How the items are linked:
QJ bo HJ
QJ fi GR
QJ ne BP
QJ pe HB
QJ li BG
QJ te BT
QN bo DT
QN fi MP
QN ne CR
QN pe ZR
QN li GM
QN te ZZ
DL bo ZZ
DL fi GZ
DL ne LG
DL pe BG
DL li ZR
DL te HJ
SG bo CR
SG fi LF
SG ne FT
SG pe CT
SG li RF
SG te LG
LG bo LF
LG fi SG
LG ne MR
LG pe GP
LG li BS
LG te MZ
GP bo NT
GP fi CT
GP ne GR
GP pe BP
GP li LG
GP te HC
HS bo GB
HS fi GL
HS ne MP
HS pe CR
HS li QM
HS te SN
PP bo PH
PP fi ZS
PP ne GL
PP pe MP
PP li LM
PP te GM
CD bo LP
CD fi NZ
CD ne RR
CD pe LM
CD li MG
CD te PH
JB bo MG
JB fi DH
JB ne PJ
JB pe ZS
JB li NZ
JB te LM
DH bo CL
DH fi MG
DH ne GS
DH pe PH
DH li LP
DH te JB
CL bo QJ
CL fi BT
CL ne LZ
CL pe NZ
CL li CQ
CL te MG
MZ bo SG
MZ fi LG
MZ ne BG
MZ pe HC
MZ li NT
MZ te HZ
CQ bo BG
CQ fi RL
CQ ne HR
CQ pe CL
CQ li GR
CQ te HB
BP bo MZ
BP fi HZ
BP ne CQ
BP pe LS
BP li GP
BP te FD
FT bo TQ
FT fi ZR
FT ne NT
FT pe HJ
FT li ZZ
FT te MR
RL bo MR
RL fi BG
RL ne HC
RL pe BT
RL li HJ
RL te CQ
LM bo DH
LM fi JB
LM ne RG
LM pe PP
LM li CD
LM te DG
TG bo DM
TG fi RR
TG ne LM
TG pe QM
TG li GS
TG te GB
GM bo ZS
GM fi PP
GM ne HS
GM pe QN
GM li DG
GM te LH
BG bo FT
BG fi MR
BG ne GP
BG pe QJ
BG li DL
BG te RL
RF bo HS
RF fi SN
RF ne ZZ
RF pe SG
RF li HT
RF te BS
HJ bo GZ
HJ fi DL
HJ ne MZ
HJ pe RL
HJ li FT
HJ te GR
FD bo HZ
FD fi BP
FD ne HB
FD pe RN
FD li HC
FD te LZ
BD bo FD
BD fi LZ
BD ne NZ
BD pe RR
BD li LS
BD te GS
MP bo DG
MP fi DT
MP ne HT
MP pe TQ
MP li PP
MP te QN
PH bo NZ
PH fi CD
PH ne TG
PH pe DG
PH li DH
PH te ZS
ZS bo CD
ZS fi PH
ZS ne GB
ZS pe DT
ZS li JB
ZS te PP
HB bo RL
HB fi CQ
HB ne LS
HB pe MG
HB li QJ
HB te LP
BS bo SN
BS fi RF
BS ne GZ
BS pe LG
BS li CR
BS te NT
RG bo GS
RG fi PJ
RG ne ZS
RG pe GL
RG li RR
RG te QM
HC bo CT
HC fi GP
HC ne QJ
HC pe FD
HC li MZ
HC te HR
ZZ bo MP
ZZ fi QN
ZZ ne LF
ZZ pe FT
ZZ li LH
ZZ te GZ
SN bo GL
SN fi HS
SN ne QN
SN pe LF
SN li JZ
SN te RF
GS bo LZ
GS fi BD
GS ne CD
GS pe TG
GS li RN
GS te PJ
LZ bo BP
LZ fi FD
LZ ne LP
LZ pe DM
LZ li HR
LZ te BD
LS bo HC
LS fi HR
LS ne CL
LS pe BD
LS li BP
LS te RN
RR bo RN
RR fi DM
RR ne JB
RR pe RG
RR li BD
RR te TG
HT bo QM
HT fi JZ
HT ne LH
HT pe RF
HT li GL
HT te CR
DT bo LM
DT fi DG
DT ne JZ
DT pe LH
DT li ZS
DT te MP
LH bo PP
LH fi GM
LH ne SN
LH pe ZZ
LH li DT
LH te TQ
GB bo RR
GB fi TG
GB ne DG
GB pe JZ
GB li PJ
GB te GL
MG bo BT
MG fi CL
MG ne BD
MG pe CD
MG li HB
MG te DH
PJ bo BD
PJ fi GS
PJ ne PH
PJ pe GB
PJ li DM
PJ te RG
NT bo RF
NT fi BS
NT ne DL
NT pe MZ
NT li LF
NT te CT
BT bo GR
BT fi QJ
BT ne FD
BT pe LP
BT li RL
BT te CL
RN bo HR
RN fi LS
RN ne MG
RN pe GS
RN li FD
RN te DM
MR bo ZR
MR fi FT
MR ne CT
MR pe GR
MR li GZ
MR te BG
ZR bo LH
ZR fi TQ
ZR ne BS
ZR pe DL
ZR li QN
ZR te FT
GZ bo QN
GZ fi ZZ
GZ ne SG
GZ pe MR
GZ li TQ
GZ te DL
HZ bo LG
HZ fi MZ
HZ ne RL
HZ pe HR
HZ li CT
HZ te BP
HR bo GP
HR fi HC
HR ne BT
HR pe LZ
HR li HZ
HR te LS
NZ bo HB
NZ fi LP
NZ ne DM
NZ pe JB
NZ li CL
NZ te CD
TQ bo GM
TQ fi LH
TQ ne RF
TQ pe GZ
TQ li MP
TQ te ZR
CR bo JZ
CR fi HT
CR ne TQ
CR pe BS
CR li HS
CR te LF
LF bo HT
LF fi CR
LF ne ZR
LF pe NT
LF li SN
LF te SG
DG bo JB
DG fi LM
DG ne QM
DG pe GM
DG li PH
DG te DT
CT bo BS
CT fi NT
CT ne HJ
CT pe HZ
CT li SG
CT te GP
QM bo PJ
QM fi RG
QM ne PP
QM pe HS
QM li TG
QM te JZ
DM bo LS
DM fi RN
DM ne DH
DM pe PJ
DM li LZ
DM te RR
LP bo CQ
LP fi HB
LP ne RN
LP pe DH
LP li BT
LP te NZ
JZ bo RG
JZ fi QM
JZ ne GM
JZ pe SN
JZ li GB
JZ te HT
GL bo TG
GL fi GB
GL ne DT
GL pe HT
GL li RG
GL te HS
GR bo DL
GR fi HJ
GR ne HZ
GR pe CQ
GR li MR
GR te QJ

The rows follow the links: the fewer symbols apart two items are, the more alike their rows tend to be.

Each row is also shifted at random along 4 hidden directions that mean nothing.

The rows of 64 items, shuffled:
Each row is one item's numbers.
v1: 97 45 -40 33 -10 20 38 19 26 34 35 29 -53 35 8 -10 -3 -24 -40 17 30 19 -11 24 13 33 -11 24
v2: 76 -16 -3 -11 -34 -9 15 8 27 -17 -12 -24 10 38 -2 -20 41 29 18 -36 -31 -6 15 32 -27 -34 -3 -54
v3: -19 24 -51 13 -24 -24 32 -9 -26 -7 23 -12 19 41 -12 9 21 35 1 -20 40 5 42 2 -10 42 -30 -23
v4: -20 28 -19 41 7 15 10 -9 -43 47 45 49 -7 -27 -39 -11 -28 2 -57 17 45 5 -17 -23 12 10 -9 40
v5: 11 22 25 3 22 2 14 58 43 1 31 -15 10 2 32 -39 4 -34 -37 -25 -1 39 -23 61 -17 74 6 5
v6: 32 -14 29 24 21 16 -17 34 -3 19 -5 57 12 -39 -45 -57 -9 12 -32 11 -24 9 -35 -31 -7 -60 26 10
v7: -9 25 -39 3 -8 -4 12 21 46 -18 -40 3 -33 54 20 6 8 -9 38 0 -8 22 19 -5 27 -4 -2 8
v8: -19 12 5 -6 10 -12 1 8 -83 -41 54 1 23 0 -1 6 -31 -16 2 13 58 15 28 -2 -11 78 -25 41
v9: -72 8 -9 12 -14 -11 11 -9 -72 22 26 -13 21 -14 -21 4 -15 20 -34 5 47 -6 -1 -13 -10 61 -34 33
v10: 60 -58 55 -41 -15 14 -19 -61 -1 -16 -8 6 -30 -34 26 18 -6 -2 7 -1 -41 -55 -12 32 -27 -24 14 -15
v11: -3 -11 44 -10 -40 7 0 -35 -84 22 -6 43 -41 -54 5 6 -38 25 -43 41 -7 -38 -9 -32 -36 4 -16 80
v12: -18 -58 63 -3 13 9 -43 -72 32 -10 16 10 -69 -68 74 -29 -11 -31 -20 53 -46 -20 2 56 -52 -67 85 6
v13: -19 12 -7 2 39 -11 -57 -5 -20 50 -22 -30 59 -41 -47 36 -4 -4 13 16 12 1 -45 -75 69 -53 6 -34
v14: -6 -20 12 -29 -12 -27 -46 -92 6 -2 -55 -49 -59 -16 81 74 -14 -33 56 68 -19 -41 27 -14 17 -58 31 2
v15: -40 12 -26 -5 -8 -32 17 26 11 -15 5 -53 27 42 12 -22 42 23 11 -44 14 31 36 17 -17 30 -8 -32
v16: -26 -17 44 -18 30 32 -7 53 -14 5 6 21 71 -31 -48 3 -21 3 -17 -37 1 -5 -52 3 13 34 -21 -7
v17: 0 -1 27 -16 -26 -14 8 -19 -18 19 29 -65 -18 -22 51 -6 -3 -19 -46 13 27 -5 0 39 -53 64 5 19
v18: -18 24 -22 21 18 14 20 23 -15 -35 39 58 -22 13 5 -12 -29 -36 -9 18 35 25 17 11 6 57 -17 55
v19: -72 5 -6 0 -23 -11 13 -23 -38 43 30 -5 -16 -25 17 -3 -8 11 -62 17 31 -20 -3 20 -31 49 -14 32
v20: -19 -28 -4 2 -17 -11 -3 -19 -19 -66 -4 24 -2 11 -3 -31 11 40 38 -6 -24 -3 59 -6 -37 -44 9 -5
v21: -48 40 -70 28 -2 -3 30 -14 44 27 12 -10 13 40 -10 17 22 -7 -14 -20 34 10 3 18 43 30 -13 -40
v22: -77 32 -33 19 12 -14 -1 10 -7 75 11 -38 48 -7 -31 12 7 12 -45 -17 40 10 -34 -17 34 25 -16 -31
v23: -126 -3 -58 -10 -37 8 45 -4 39 -11 -54 36 -19 69 -11 19 27 30 31 -26 -23 -9 32 8 23 -21 -23 -5
v24: 46 -12 17 -25 0 10 -24 -16 -36 8 -45 -16 42 3 -43 60 -13 27 45 -18 -21 -52 -18 -38 36 -29 -25 -25
v25: 96 39 -9 41 -12 28 50 58 76 39 34 38 -60 27 19 -55 8 -35 -64 3 -6 38 -32 53 -12 33 4 30
v26: 24 -29 72 -25 16 14 -6 50 33 37 -9 -34 46 -40 -19 -11 0 -8 -28 -45 -18 -9 -84 28 -5 38 -4 -30
v27: -29 -4 -11 0 13 -28 -39 -36 -4 -31 -40 -14 -21 -6 25 26 -3 -8 59 44 -21 -5 40 -58 16 -69 32 12
v28: 44 0 -18 -12 -38 3 19 26 63 4 -27 -15 11 44 -14 -31 49 46 1 -66 -45 -10 -8 36 -17 -29 -14 -55
v29: -45 18 -19 -11 27 -28 -16 -14 80 -30 -32 -82 -7 39 76 20 31 -63 49 8 -2 33 26 25 30 -4 33 -35
v30: -4 -54 54 -17 -5 24 -18 -2 23 -25 3 44 -5 -38 -8 -40 8 12 -9 -15 -63 -25 -14 35 -40 -51 30 -1
v31: 28 11 -24 14 -29 -19 42 56 52 14 15 -43 15 40 2 -55 57 21 -26 -62 -4 34 4 48 -36 35 -12 -36
v32: -22 -6 9 -3 -25 -4 8 4 10 -21 -57 39 -50 3 8 -26 -2 14 11 31 -54 -9 14 -34 -5 -66 12 57
v33: 40 21 -46 9 -20 -22 10 -68 -42 2 40 -28 -33 22 32 33 -3 -1 3 31 61 -10 57 25 -13 31 -15 -11
v34: 0 -22 59 -26 -11 2 -8 -18 -23 39 -18 -27 -4 -45 9 11 -14 1 -36 10 -20 -41 -46 0 -16 17 -11 21
v35: 60 -17 20 1 45 8 -42 -16 -55 -30 18 28 52 -42 -46 16 -20 16 36 4 19 -10 -1 -54 22 -45 6 -25
v36: -32 -4 5 -17 -19 -1 3 53 77 37 -93 -26 19 18 -28 4 42 20 8 -51 -67 -13 -68 -21 39 -47 -11 -37
v37: -53 15 -30 21 -6 21 38 -24 -44 -47 47 93 -64 18 27 -4 -39 -33 -7 52 34 11 55 6 -15 51 -9 87
v38: 40 12 18 15 14 -9 -38 11 -12 70 -20 -37 29 -46 -25 12 -8 1 -21 16 -2 -14 -63 -52 34 -41 4 -6
v39: -31 20 -11 20 43 10 -20 2 15 51 32 8 29 -27 -28 5 -8 -24 -32 5 30 18 -42 -9 43 -1 17 -31
v40: -26 26 -17 1 49 11 9 33 7 -23 33 -18 42 17 3 14 -12 -50 13 -4 43 33 -3 8 28 64 -9 1
v41: -52 15 -30 3 2 -22 14 19 -43 -64 1 -12 32 35 -9 -4 14 26 42 -8 37 28 74 -19 -10 26 -27 2
v42: 32 -34 29 -25 38 16 -29 -1 -26 -22 -10 5 80 -19 -61 30 -6 22 39 -33 -3 -28 -12 -29 31 -30 -12 -50
v43: 9 -26 57 -28 3 12 -20 -11 -32 26 -5 -29 9 -44 15 21 -24 -5 -25 4 -7 -37 -40 16 -13 32 -9 14
v44: -5 -2 22 -5 6 -17 -2 -8 -21 3 39 -76 5 -25 48 11 0 -35 -14 11 30 14 -6 38 -21 75 -1 -1
v45: -1 -41 27 -31 -43 6 -10 -100 -44 -18 -32 15 -84 -13 52 64 -33 0 31 65 -34 -69 32 -5 -25 -47 3 51
v46: -25 -7 6 15 38 0 -43 -22 -24 17 -8 9 33 -46 -40 10 -15 11 0 24 6 -2 -20 -55 33 -63 18 -10
v47: -34 -2 5 -2 -5 -24 0 -8 76 -43 0 -48 -57 22 106 -36 19 -49 11 20 -26 34 35 60 -54 7 41 2
v48: 0 19 -8 10 78 9 -48 -35 -4 36 44 -37 44 -44 -1 59 -19 -67 8 28 55 8 -31 -11 61 4 24 -61
v49: -86 37 -95 4 -3 -16 26 -41 -29 18 11 -17 46 52 -37 60 18 12 18 -13 58 6 37 -10 41 33 -45 -55
v50: 24 -13 46 2 -16 1 -16 -31 -11 61 -21 -24 -34 -50 19 15 -17 -7 -42 37 -18 -27 -49 -12 -11 -24 12 33
v51: -1 -32 57 10 16 44 18 28 16 -5 45 81 -32 -53 10 -62 -24 -28 -54 5 -25 -1 -29 61 -47 24 23 46
v52: 99 -20 1 -13 15 -27 -29 -50 13 -35 -1 -83 22 8 27 18 28 2 62 -12 8 -12 40 11 -4 -41 24 -81
v53: -19 24 -61 0 -20 -3 19 -14 -1 -25 -40 19 -22 53 -13 50 4 7 57 17 7 5 39 -35 40 -2 -28 13
v54: 38 -14 8 14 -25 -8 7 24 -19 -68 -10 45 -5 11 -13 -52 8 35 26 4 -29 6 48 -25 -35 -48 11 25
v55: 13 -19 13 0 7 -18 -24 -2 39 -41 -26 -27 -4 2 34 -36 14 0 34 7 -42 13 27 2 -21 -71 43 -13
v56: 99 9 -27 -3 -42 -7 19 -43 30 -10 -17 -4 -76 33 39 22 16 -3 22 17 -29 -24 24 28 -13 -21 -1 -2
v57: 86 19 4 21 64 24 -25 22 -67 6 55 42 65 -33 -74 14 -46 -24 4 11 57 13 -33 -52 45 14 -13 5
v58: -98 -13 -12 -5 -7 -23 -9 -6 -12 -62 -47 35 7 7 -8 -15 4 25 48 17 -27 13 51 -52 1 -67 13 25
v59: 38 -42 48 -41 -10 8 -21 -12 67 24 -50 -61 13 -18 12 23 32 6 14 -36 -53 -44 -47 39 6 -31 9 -73
v60: -61 21 -13 29 -11 9 9 -27 -17 55 35 26 -24 -22 13 -16 -16 3 -65 26 23 -1 -9 21 -15 18 9 29
v61: -40 22 -51 2 1 -16 18 4 20 -54 -23 9 -29 48 31 17 7 -16 51 20 1 16 38 -10 26 -7 1 15
v62: 49 24 -19 11 -4 -23 18 3 -60 -72 31 9 -20 27 39 -20 -8 -7 35 33 18 27 69 -9 -44 24 -4 50
v63: -6 3 -47 -12 -26 -8 11 -19 22 -6 -33 -16 14 52 -16 39 29 37 45 -36 -13 -23 25 9 28 -12 -20 -49
v64: -4 -16 46 -9 43 24 -22 22 -1 3 22 24 42 -42 -23 5 -20 -23 -13 -16 10 3 -49 27 10 34 1 -18

Some items, each with its row:
HZ v3
MP v43
BD v20
RL v31
RN v2
BP v62
ZS v30
RR v14
LH v16
LF v60
MZ v1
HB v53
FD v7
HJ v25
DG v12
CL v56
SG v17
GM v11
PJ v45
LP v28
LZ v63
QN v51

Row, symbols taken left to right, then the row they reach:
v50 fi te pe: v64
v33 fi fi: v5
v22 ne ne: v9
v19 pe pe te: v15
v38 ne bo: v42
v44 te pe li: v18
v35 li ne li: v58
v23 bo bo: v37
v24 pe fi fi: v36
v54 te fi ne: v55
v26 bo: v6
v47 ne ne: v61
v41 ne fi pe: v29

